Below are the code and all the weights of a small trained network. Each question names an input and a class and asks about switching units off, where a switched-off unit gives its printed mean instead of its output.

import numpy as np


def w(rows, s, z=0):
    codes = np.array(rows[::2]) - 128.0
    scale = np.full(codes.shape[1], s)
    scale[-1] = z or s
    return codes * scale


def norm(h):
    return h / np.sqrt((h * h).mean(-1, keepdims=True) + 1e-5)


def f(y):
    return np.maximum(y, 0)


def log_softmax(a):
    a = a - a.max(-1, keepdims=True)
    return a - np.log(np.exp(a).sum(-1, keepdims=True))


def net(x, mask):
    res = np.array(x, float).reshape(1, 5) / 4 @ E
    u = 0
    for l in range(2):
        y = f(norm(res) @ A[l][:, :-1].T + A[l][:, -1])
        res = res + np.where(mask[u : u + 15], y, B[l][:, -1]) @ B[l][:, :-1]
        u += 15
    return log_softmax(norm(res)[-1] @ U[:, :-1].T + U[:, -1])


A, B = {}, {}
E = w([
[121,165,127,84,107,121,211],'x0',
[212,127,106,93,154,94,133],'x1',
[168,34,171,51,15,153,151],'x2',
[102,170,247,27,126,147,45],'x3',
[126,205,1,41,119,138,97],'x4',
],0.0084)
A[0] = w([
[71,143,92,127,67,157,76,122],'0.n1',
[137,88,133,94,35,134,115,52],'0.n2',
[124,143,95,171,157,138,95,2],'0.n3',
[103,161,108,59,89,132,94,49],'0.n4',
[105,78,207,151,85,128,140,108],'0.n5',
[110,101,98,154,87,120,159,130],'0.n6',
[101,199,151,217,217,128,90,169],'0.n7',
[140,154,108,85,192,119,25,109],'0.n8',
[125,97,81,170,93,142,126,79],'0.n9',
[105,56,136,142,72,143,72,129],'0.n10',
[86,211,169,86,110,136,161,139],'0.n11',
[106,69,136,181,90,140,51,157],'0.n12',
[122,195,111,98,135,108,138,94],'0.n13',
[85,148,3,212,120,141,133,78],'0.n14',
[130,133,77,117,155,117,126,108],'0.n15',
],0.017,0.0071)
B[0] = w([
[141,127,200,171,75,110,99,166],'0.n1',
[134,146,160,97,205,121,79,180],'0.n2',
[101,167,129,102,122,70,189,150],'0.n3',
[125,120,153,167,38,107,181,167],'0.n4',
[116,140,186,204,141,193,158,212],'0.n5',
[155,89,121,156,109,169,110,177],'0.n6',
[60,139,188,97,251,144,121,249],'0.n7',
[151,241,128,196,141,160,153,195],'0.n8',
[119,84,107,172,122,147,96,166],'0.n9',
[192,127,139,192,185,102,115,196],'0.n10',
[100,128,114,60,60,203,104,181],'0.n11',
[194,104,148,117,179,162,67,207],'0.n12',
[110,88,153,133,152,143,69,165],'0.n13',
[92,127,36,108,73,53,139,224],'0.n14',
[206,135,161,102,181,116,136,160],'0.n15',
],0.027,0.014)
A[1] = w([
[61,140,133,141,135,105,94,136],'1.n1',
[123,100,100,179,105,132,89,113],'1.n2',
[193,138,114,157,71,172,124,129],'1.n3',
[159,151,142,128,102,107,74,131],'1.n4',
[145,128,127,113,126,98,113,104],'1.n5',
[103,60,110,61,68,110,151,167],'1.n6',
[141,141,148,111,164,138,133,97],'1.n7',
[181,94,142,92,165,156,148,113],'1.n8',
[153,150,115,168,98,138,214,148],'1.n9',
[173,82,173,118,162,105,183,109],'1.n10',
[117,170,83,106,201,35,179,4],'1.n11',
[79,158,155,96,131,142,154,149],'1.n12',
[174,164,138,142,82,128,127,14],'1.n13',
[176,65,95,151,129,104,183,80],'1.n14',
[160,133,5,95,141,122,129,99],'1.n15',
],0.023,0.0041)
B[1] = w([
[199,147,125,119,166,124,164,203],'1.n1',
[110,59,122,88,151,117,142,186],'1.n2',
[102,112,139,147,104,110,216,218],'1.n3',
[109,124,81,138,108,172,180,180],'1.n4',
[109,106,88,145,153,170,150,144],'1.n5',
[167,90,113,44,142,153,88,177],'1.n6',
[142,114,142,113,133,159,110,208],'1.n7',
[103,171,155,97,142,160,135,203],'1.n8',
[91,125,132,155,70,121,107,155],'1.n9',
[78,188,138,116,144,146,85,195],'1.n10',
[67,91,146,110,94,45,253,249],'1.n11',
[197,103,119,164,167,99,101,211],'1.n12',
[103,180,115,146,104,135,137,164],'1.n13',
[137,152,109,160,105,106,13,172],'1.n14',
[217,201,95,120,196,147,77,207],'1.n15',
],0.033,0.011)
U = w([
[153,164,238,164,243,213,114,186],'0',
[107,155,107,89,185,7,231,175],'1',
[105,23,116,208,110,137,71,54],'2',
[47,150,151,119,117,61,81,2],'3',
[137,67,124,14,43,174,109,104],'4',
[87,148,136,98,107,87,49,13],'5',
[109,184,161,173,22,173,184,179],'6',
[193,118,22,91,164,93,52,173],'7',
],0.016,0.0072)

Each question gives the input, the list of numbers given to net, and the class t.
The units are the neurons (one row each of A and B). Each row of codes is followed by its name. A weight is (code - 128) times the scale printed after its matrix; where a second scale follows, it is the last column's (A, B and U).
mask holds one flag per neuron, layer by layer. A switched-off neuron (its flag False) gives its mean, the last column of its row in B, instead of its output. The means were averaged over made-up inputs and are rounded, as every weight is.
A unit's drop is (log p(t) with every unit on - log p(t) with that unit switched off) / (log p(t) with every unit on - log p(t) with every unit switched off).
The circuit of an input: a set's keep is (log p(t) with only the set's units on - log p(t) with every unit switched off) / (log p(t) with every unit on - log p(t) with every unit switched off). Starting from the 12 units with the biggest drops (on a tie, the unit counted first), units are removed one at a time, each time the one whose removal leaves the highest keep (on an exact tie, the one counted first), for as long as the keep stays at least 0.8.
units of the circuit, in order: the units of the circuit, biggest drop first
unit that matters most: the unit with the biggest drop
k most important neurons: the k neurons with the biggest drops, biggest first
k most important neurons of layer l: the k neurons of layer l with the biggest drops, biggest first
input [5,-8,-3,-4,2], class 7: units of the circuit, in order	[0.n14; 1.n15]
input [8,-1,-4,-3,0], class 1: units of the circuit, in order	[0.n14]
input [4,3,2,6,0], class 6: units of the circuit, in order	[0.n7; 0.n4]
input [7,8,-3,-3,3], class 7: 3 most important neurons	[0.n7; 1.n15; 0.n8]
input [5,2,4,7,3], class 4: units of the circuit, in order	[0.n11; 0.n7]
input [7,7,3,5,-1], class 4: units of the circuit, in order	[0.n7; 0.n11]
input [8,7,6,7,-1], class 4: 3 most important neurons of layer 0	[0.n11; 0.n7; 0.n8]
input [6,-3,-5,7,8], class 6: 2 most important neurons	[0.n4; 0.n8]
input [4,8,4,6,5], class 6: 2 most important neurons	[0.n7; 0.n8]
input [5,-1,4,-2,2], class 4: 3 most important neurons	[0.n7; 0.n8; 0.n5]
input [0,7,2,-5,-4], class 2: 3 most important neurons of layer 0	[0.n7; 0.n14; 0.n8]
input [-8,8,-1,0,5], class 1: 2 most important neurons	[0.n5; 1.n11]
input [6,-4,2,-2,0], class 4: 2 most important neurons	[0.n7; 0.n8]
input [7,-7,-6,-1,8], class 7: unit that matters most	0.n11
input [-3,8,7,8,3], class 6: 2 most important neurons	[0.n7; 0.n4]
input [4,7,4,-6,1], class 7: 2 most important neurons of layer 0	[0.n7; 0.n5]
input [-6,7,1,-6,3], class 7: 2 most important neurons	[0.n7; 1.n15]
input [1,7,8,2,8], class 6: 2 most important neurons	[0.n7; 0.n4]
input [8,6,5,5,5], class 4: 2 most important neurons	[0.n7; 1.n6]
input [-3,-8,-4,-6,6], class 1: unit that matters most	1.n11
